Here is a tiny trained network, its code and every weight. The questions are about switching its units off for an input and a class, where a switched-off unit gives its printed mean instead of its output.

import numpy as np


def w(rows, s, z=0):
    codes = np.array(rows[::2]) - 128.0
    scale = np.full(codes.shape[1], s)
    scale[-1] = z or s
    return codes * scale


def f(y):
    return y / 2 * (1 + np.tanh(0.7978845608 * (y + 0.044715 * y**3)))


def log_softmax(a):
    a = a - a.max(-1, keepdims=True)
    return a - np.log(np.exp(a).sum(-1, keepdims=True))


def net(x, mask):
    res = np.array(x, float).reshape(1, 4) / 4 @ E
    y = f(res @ A[0][:, :-1].T + A[0][:, -1])
    res = res + np.where(mask, y, B[0][:, -1]) @ B[0][:, :-1]
    return log_softmax(res[-1] @ U[:, :-1].T + U[:, -1])


A, B = {}, {}
E = w([
[11,143,176,100,180,109,213,22,180,38],'x0',
[57,58,239,236,94,113,75,191,137,158],'x1',
[136,251,123,148,97,12,70,164,208,81],'x2',
[165,137,147,143,66,187,83,1,208,167],'x3',
],0.0067)
A[0] = w([
[74,159,207,114,201,107,175,76,201,79,122],'n1',
[103,144,129,102,195,64,180,233,78,131,60],'n2',
[42,72,253,205,77,122,88,175,117,168,88],'n3',
[109,49,135,115,132,188,198,101,87,185,146],'n4',
[103,123,134,125,198,108,160,235,59,76,72],'n5',
[145,68,149,114,159,200,167,113,99,137,51],'n6',
[252,140,77,194,77,166,40,149,103,163,135],'n7',
[90,88,223,202,89,105,126,160,126,140,42],'n8',
[188,177,6,2,151,144,167,85,90,123,43],'n9',
[153,131,138,141,86,177,93,55,198,149,72],'n10',
[122,220,147,146,110,50,93,154,186,93,97],'n11',
[143,150,149,163,53,194,104,55,210,167,47],'n12',
[137,176,146,120,102,49,86,173,182,82,169],'n13',
[202,118,100,144,105,121,82,190,101,197,2],'n14',
[86,140,178,124,189,127,166,54,156,82,68],'n15',
[109,201,110,160,81,72,106,126,198,120,107],'n16',
[90,54,138,101,168,178,168,102,98,208,171],'n17',
[181,143,190,124,37,152,120,22,162,174,101],'n18',
[100,75,133,100,152,219,148,119,81,154,49],'n19',
[105,93,136,174,182,203,151,113,73,179,130],'n20',
[55,109,190,125,193,148,139,69,198,28,79],'n21',
[69,140,174,137,175,136,188,78,157,63,30],'n22',
],0.0063,0.003)
B[0] = w([
[159,128,132,134,79,138,161,173,93,200,233],'n1',
[192,36,198,105,137,71,173,104,103,59,203],'n2',
[74,246,33,201,97,33,144,24,177,101,251],'n3',
[157,177,137,87,112,175,86,184,197,92,234],'n4',
[201,57,191,137,175,78,189,76,66,34,211],'n5',
[237,162,104,68,92,165,30,160,179,107,184],'n6',
[126,122,181,131,48,157,204,138,80,218,244],'n7',
[107,187,20,191,46,51,124,67,165,84,192],'n8',
[49,224,42,239,60,23,146,6,175,111,253],'n9',
[168,60,172,120,162,65,156,98,85,63,180],'n10',
[215,155,129,75,124,207,78,194,186,95,204],'n11',
[169,42,146,101,159,69,165,101,69,20,192],'n12',
[160,139,156,90,132,203,88,167,200,109,203],'n13',
[173,127,134,129,2,126,144,143,43,213,187],'n14',
[161,138,133,163,33,147,158,181,39,186,200],'n15',
[187,123,150,69,121,168,84,168,173,112,189],'n16',
[174,136,123,86,125,154,111,183,222,120,234],'n17',
[147,70,192,106,160,87,199,95,74,47,204],'n18',
[209,159,122,72,95,122,63,168,176,77,195],'n19',
[163,178,151,122,116,147,120,149,175,109,206],'n20',
[149,144,148,147,56,132,124,171,51,216,227],'n21',
[163,149,119,126,12,136,128,177,36,199,199],'n22',
],0.0067,0.0063)
U = w([
[105,189,38,186,112,86,134,71,163,122,107],'0',
[133,121,149,128,96,149,146,178,58,247,113],'1',
[147,146,139,64,132,181,81,183,207,96,109],'2',
[134,25,175,116,155,98,160,109,91,55,127],'3',
[69,125,137,142,188,175,150,127,173,181,253],'4',
[55,81,103,127,213,159,45,113,87,163,53],'5',
[33,47,91,131,208,170,52,119,101,170,47],'6',
[70,64,92,128,218,147,40,114,97,192,54],'7',
],0.014,0.018)

Each question gives the input, the list of numbers given to net, and the class t.
The units are the neurons (one row each of A and B). Each row of codes is followed by its name. A weight is (code - 128) times the scale printed after its matrix; where a second scale follows, it is the last column's (A, B and U).
mask holds one flag per neuron, in row order. A switched-off neuron (its flag False) gives its mean, the last column of its row in B, instead of its output. The means were averaged over made-up inputs and are rounded, as every weight is.
A unit's drop is (log p(t) with every unit on - log p(t) with that unit switched off) / (log p(t) with every unit on - log p(t) with every unit switched off).
The circuit of an input: a set's keep is (log p(t) with only the set's units on - log p(t) with every unit switched off) / (log p(t) with every unit on - log p(t) with every unit switched off). Starting from the 12 units with the biggest drops (on a tie, the unit counted first), units are removed one at a time, each time the one whose removal leaves the highest keep (on an exact tie, the one counted first), for as long as the keep stays at least 0.8.
circuit, biggest first: the units of the circuit, biggest drop first
unit that matters most: the unit with the biggest drop
top k neurons: the k neurons with the biggest drops, biggest first
drop when u is switched off: that unit's drop, to one decimal
input [6,8,0,3], class 0: unit that matters most -> n3
input [-5,5,-2,-7], class 3: top 3 neurons -> n5, n2, n9
input [8,-2,8,0], class 1: circuit, biggest first -> n21, n1
input [-3,7,-7,-8], class 3: top 3 neurons -> n5, n2, n9
input [-7,7,-4,5], class 0: top 2 neurons -> n3, n8
input [-8,8,3,6], class 0: top 2 neurons -> n3, n8
input [1,-1,-5,-5], class 2: circuit, biggest first -> n4, n17
input [-5,7,1,-6], class 0: top 2 neurons -> n3, n8
input [8,6,-7,-4], class 1: top 2 neurons -> n21, n22
input [3,0,-4,4], class 2: top 3 neurons -> n5, n4, n7
input [6,4,-3,8], class 3: top 2 neurons -> n12, n18
input [-6,-4,4,-3], class 1: top 3 neurons -> n3, n7, n14
input [6,6,-4,-3], class 0: top 3 neurons -> n3, n8, n7
input [-6,-8,-4,2], class 0: unit that matters most -> n9
input [-2,-6,-3,-8], class 3: top 2 neurons -> n2, n5
input [-8,-7,6,8], class 1: top 3 neurons -> n7, n14, n3
input [4,-1,0,-4], class 1: drop when n5 is switched off -> -0.1
input [-2,-1,-1,-6], class 3: drop when n19 is switched off -> 0.0
input [-1,-1,3,-5], class 3: drop when n2 is switched off -> 0.1
input [6,-2,6,-8], class 3: circuit, biggest first -> n2
